Here is a tiny trained network, its code and every weight. The questions are about switching its units off for an input and a class, where a switched-off unit gives its printed mean instead of its output.

import numpy as np


def w(rows, s, z=0):
    codes = np.array(rows[::2]) - 128.0
    scale = np.full(codes.shape[1], s)
    scale[-1] = z or s
    return codes * scale


def norm(h):
    return h / np.sqrt((h * h).mean(-1, keepdims=True) + 1e-5)


def f(y):
    return np.maximum(y, 0)


def log_softmax(a):
    a = a - a.max(-1, keepdims=True)
    return a - np.log(np.exp(a).sum(-1, keepdims=True))


def net(x, mask):
    res = np.array(x, float).reshape(1, 3) / 4 @ E
    u = 0
    for l in range(2):
        y = f(norm(res) @ A[l][:, :-1].T + A[l][:, -1])
        res = res + np.where(mask[u : u + 14], y, B[l][:, -1]) @ B[l][:, :-1]
        u += 14
    return log_softmax(norm(res)[-1] @ U[:, :-1].T + U[:, -1])


A, B = {}, {}
E = w([
[142,63,121,33,222,149,86,121],'x0',
[2,103,141,118,84,155,59,151],'x1',
[130,79,83,158,131,169,174,190],'x2',
],0.0021)
A[0] = w([
[45,180,118,205,26,135,122,132,112],'0.n0',
[125,133,117,162,98,134,153,161,79],'0.n1',
[50,84,164,104,117,164,65,157,51],'0.n2',
[97,109,93,150,116,166,138,170,4],'0.n3',
[172,89,100,62,232,152,117,95,105],'0.n4',
[170,168,138,185,72,101,186,144,118],'0.n5',
[84,73,153,73,161,158,69,151,20],'0.n6',
[168,174,161,158,93,81,169,120,63],'0.n7',
[132,49,4,165,129,196,201,242,161],'0.n8',
[177,110,89,104,178,132,159,104,57],'0.n9',
[15,147,124,161,68,167,84,141,86],'0.n10',
[182,189,147,198,67,88,202,127,168],'0.n11',
[109,133,103,158,108,141,156,166,23],'0.n12',
[154,146,157,133,109,101,129,118,25],'0.n13',
],0.003,0.002)
B[0] = w([
[248,133,189,119,98,72,120,199,236],'0.n0',
[143,77,110,144,96,107,149,102,154],'0.n1',
[78,184,36,166,145,148,143,54,194],'0.n2',
[133,113,92,193,66,82,128,93,145],'0.n3',
[196,132,213,178,82,88,160,144,211],'0.n4',
[49,106,76,82,171,166,76,88,201],'0.n5',
[94,190,34,158,160,155,156,65,176],'0.n6',
[62,118,95,86,177,155,81,96,172],'0.n7',
[144,100,138,126,148,218,185,254,254],'0.n8',
[147,150,200,129,135,122,109,155,166],'0.n9',
[225,148,171,140,69,77,123,176,220],'0.n10',
[19,111,60,75,198,182,74,80,235],'0.n11',
[123,75,91,164,76,105,142,109,143],'0.n12',
[106,130,123,110,156,137,96,119,134],'0.n13',
],0.0026,0.0034)
A[1] = w([
[115,84,131,140,79,139,178,181,13],'1.n0',
[165,120,182,119,149,32,136,43,1],'1.n1',
[111,67,168,135,85,157,194,187,52],'1.n2',
[158,43,63,143,199,185,186,138,116],'1.n3',
[135,129,149,114,165,88,118,2,128],'1.n4',
[64,158,73,120,160,123,87,18,26],'1.n5',
[191,128,189,131,144,120,174,121,112],'1.n6',
[57,127,76,99,168,181,102,105,192],'1.n7',
[127,133,146,134,94,120,141,155,58],'1.n8',
[69,133,101,100,148,122,80,56,31],'1.n9',
[84,121,63,175,113,160,127,172,107],'1.n10',
[69,91,16,162,179,203,155,132,40],'1.n11',
[168,159,198,122,112,34,70,82,66],'1.n12',
[101,191,119,131,111,63,53,67,156],'1.n13',
],0.0039,0.0023)
B[1] = w([
[167,95,60,178,155,96,76,86,168],'1.n0',
[103,43,84,117,61,98,107,56,166],'1.n1',
[186,127,83,185,203,102,47,104,190],'1.n2',
[76,207,183,92,84,147,155,149,242],'1.n3',
[153,95,79,193,139,103,52,103,219],'1.n4',
[220,176,76,249,239,180,70,207,219],'1.n5',
[85,45,144,139,172,166,67,151,177],'1.n6',
[110,163,40,123,139,160,182,72,241],'1.n7',
[140,95,117,151,122,129,147,136,144],'1.n8',
[172,151,104,201,162,134,129,166,192],'1.n9',
[136,87,106,105,88,99,168,57,200],'1.n10',
[53,131,182,13,39,60,198,1,223],'1.n11',
[37,125,166,55,72,93,167,89,210],'1.n12',
[151,201,179,122,192,153,143,192,252],'1.n13',
],0.0037,0.0035)
U = w([
[139,209,52,199,235,155,76,117,219],'0',
[59,126,79,69,86,164,238,78,244],'1',
[142,22,189,99,148,64,43,61,101],'2',
[174,75,225,102,204,200,167,248,54],'3',
[91,209,255,116,60,63,90,187,9],'4',
[169,53,62,223,46,103,121,198,63],'5',
],0.0099,0.0013)

Each question gives the input, the list of numbers given to net, and the class t.
The units are the neurons (one row each of A and B). Each row of codes is followed by its name. A weight is (code - 128) times the scale printed after its matrix; where a second scale follows, it is the last column's (A, B and U).
mask holds one flag per neuron, layer by layer. A switched-off neuron (its flag False) gives its mean, the last column of its row in B, instead of its output. The means were averaged over made-up inputs and are rounded, as every weight is.
A unit's drop is (log p(t) with every unit on - log p(t) with that unit switched off) / (log p(t) with every unit on - log p(t) with every unit switched off).
The circuit of an input: a set's keep is (log p(t) with only the set's units on - log p(t) with every unit switched off) / (log p(t) with every unit on - log p(t) with every unit switched off). Starting from the 12 units with the biggest drops (on a tie, the unit counted first), units are removed one at a time, each time the one whose removal leaves the highest keep (on an exact tie, the one counted first), for as long as the keep stays at least 0.8.
units of the circuit, in order: the units of the circuit, biggest drop first
most important unit: the unit with the biggest drop
top k neurons: the k neurons with the biggest drops, biggest first
top k neurons in layer l: the k neurons of layer l with the biggest drops, biggest first
drop when u is switched off: that unit's drop, to one decimal
input [8,-7,0], class 2: top 2 neurons in layer 1	1.n13; 1.n1
input [7,0,1], class 3: top 2 neurons	0.n4; 0.n11
input [8,0,0], class 2: units of the circuit, in order	0.n4; 1.n13
input [2,4,1], class 1: most important unit	1.n11
input [-7,-1,-8], class 0: units of the circuit, in order	0.n11; 1.n5
input [1,8,-5], class 0: top 2 neurons in layer 0	0.n2; 0.n6
input [4,1,6], class 1: top 2 neurons	0.n0; 0.n10
input [0,4,6], class 5: top 2 neurons in layer 0	0.n11; 0.n10
input [-5,6,1], class 5: top 2 neurons	1.n3; 1.n11
input [7,7,0], class 0: top 3 neurons in layer 1	1.n5; 1.n9; 1.n12
input [1,-6,-8], class 2: top 2 neurons in layer 0	0.n2; 0.n6
input [0,1,-1], class 4: top 3 neurons in layer 0	0.n8; 0.n10; 0.n11
input [-4,-6,2], class 1: drop when 1.n11 is switched off	0.4
input [3,-6,-1], class 2: drop when 0.n8 is switched off	0.5
input [2,-8,-7], class 2: drop when 1.n3 is switched off	0.0
input [1,-4,-2], class 2: top neuron	0.n4
